Below are the code and all the weights of a small trained network. Each question names an input and a class and asks about switching units off, where a switched-off unit gives its printed mean instead of its output.

import numpy as np


def w(rows, s, z=0):
    codes = np.array(rows[::2]) - 128.0
    scale = np.full(codes.shape[1], s)
    scale[-1] = z or s
    return codes * scale


def f(y):
    return np.maximum(y, 0)


def log_softmax(a):
    a = a - a.max(-1, keepdims=True)
    return a - np.log(np.exp(a).sum(-1, keepdims=True))


def net(x, mask):
    res = np.array(x, float).reshape(1, 7) / 4 @ E
    y = f(res @ A[0][:, :-1].T + A[0][:, -1])
    res = res + np.where(mask, y, B[0][:, -1]) @ B[0][:, :-1]
    return log_softmax(res[-1] @ U[:, :-1].T + U[:, -1])


A, B = {}, {}
E = w([
[129,129,128,128],'x0',
[135,125,58,250],'x1',
[179,25,123,129],'x2',
[128,128,128,129],'x3',
[127,128,128,128],'x4',
[126,127,127,128],'x5',
[154,152,6,63],'x6',
],0.013)
A[0] = w([
[123,129,102,207,3],'n1',
[133,87,129,119,109],'n2',
[118,127,177,156,151],'n3',
[113,88,217,151,165],'n4',
[124,162,121,124,144],'n5',
[175,123,183,35,87],'n6',
[163,48,96,104,120],'n7',
[153,29,102,114,88],'n8',
[110,126,181,159,130],'n9',
[87,99,125,25,36],'n10',
[107,124,163,74,47],'n11',
[116,185,103,113,136],'n12',
[146,135,97,198,74],'n13',
[74,253,118,127,93],'n14',
[177,68,104,110,123],'n15',
[120,30,125,119,83],'n16',
[62,112,144,89,49],'n17',
[135,117,100,165,90],'n18',
[154,134,62,79,108],'n19',
[109,117,184,127,134],'n20',
[103,112,178,130,144],'n21',
[128,138,74,64,165],'n22',
[138,59,99,143,70],'n23',
[167,145,51,76,192],'n24',
[133,108,56,164,72],'n25',
[49,206,129,155,72],'n26',
[89,137,97,186,95],'n27',
[99,216,114,120,102],'n28',
],0.016,0.0035)
B[0] = w([
[179,174,110,121,206],'n1',
[133,106,189,99,162],'n2',
[64,131,95,182,202],'n3',
[80,120,93,180,252],'n4',
[145,105,159,138,159],'n5',
[176,187,57,73,241],'n6',
[150,35,187,122,211],'n7',
[135,115,193,111,215],'n8',
[30,96,127,195,207],'n9',
[160,181,61,92,219],'n10',
[178,186,93,75,187],'n11',
[142,96,182,158,184],'n12',
[168,247,61,73,205],'n13',
[172,30,225,105,244],'n14',
[154,55,214,130,200],'n15',
[159,81,210,116,201],'n16',
[179,172,115,105,167],'n17',
[170,225,102,73,173],'n18',
[2,114,59,202,215],'n19',
[95,182,121,163,199],'n20',
[76,149,80,152,196],'n21',
[56,147,70,187,216],'n22',
[157,114,149,102,186],'n23',
[43,108,124,217,241],'n24',
[120,172,110,106,201],'n25',
[174,78,180,115,220],'n26',
[129,212,108,51,200],'n27',
[162,49,192,119,207],'n28',
],0.0099,0.014)
U = w([
[8,79,97,234,252],'0',
[123,5,237,66,92],'1',
[124,168,68,20,25],'2',
],0.015,0.0013)

Each question gives the input, the list of numbers given to net, and the class t.
The units are the neurons (one row each of A and B). Each row of codes is followed by its name. A weight is (code - 128) times the scale printed after its matrix; where a second scale follows, it is the last column's (A, B and U).
mask holds one flag per neuron, in row order. A switched-off neuron (its flag False) gives its mean, the last column of its row in B, instead of its output. The means were averaged over made-up inputs and are rounded, as every weight is.
A unit's drop is (log p(t) with every unit on - log p(t) with that unit switched off) / (log p(t) with every unit on - log p(t) with every unit switched off).
most important unit: the unit with the biggest drop
k most important neurons: the k neurons with the biggest drops, biggest first
drop when u is switched off: that unit's drop, to one decimal
input [5,-6,-2,-1,-6,-5,6], class 0: most important neuron -> (n24)
input [1,-8,-8,7,0,0,-8], class 0: 3 most important neurons -> (n4 n9 n21)
input [8,8,4,-5,-4,3,7], class 2: 3 most important neurons -> (n13 n18 n25)
input [-7,6,3,6,5,5,-5], class 2: 2 most important neurons -> (n13 n24)
input [7,2,-6,3,4,-7,-5], class 1: 2 most important neurons -> (n14 n26)
input [7,-4,0,-2,-3,3,-3], class 2: 2 most important neurons -> (n24 n19)
input [5,1,-6,-2,-3,0,7], class 0: 3 most important neurons -> (n19 n24 n22)
input [8,-6,4,-4,-8,-8,-6], class 0: 3 most important neurons -> (n4 n9 n13)
input [-7,5,5,8,6,-7,2], class 1: 3 most important neurons -> (n7 n15 n6)
input [-3,-8,-2,-6,8,-3,8], class 0: 2 most important neurons -> (n24 n19)
input [5,-5,-7,-8,5,-7,7], class 0: 2 most important neurons -> (n22 n19)
input [0,3,0,3,-1,-1,2], class 2: 2 most important neurons -> (n9 n4)
input [5,6,-6,-2,4,-6,-5], class 1: 3 most important neurons -> (n14 n26 n6)
input [1,-3,5,7,-2,3,-6], class 0: most important unit -> n4
input [-5,2,-7,-7,-5,3,4], class 1: drop when n14 is switched off -> 0.2
input [5,-2,-5,-8,-7,6,3], class 1: drop when n14 is switched off -> 0.3
input [-4,3,-5,-5,-4,-1,-4], class 1: drop when n19 is switched off -> 0.3
input [8,4,3,1,-5,4,3], class 2: drop when n25 is switched off -> 0.1
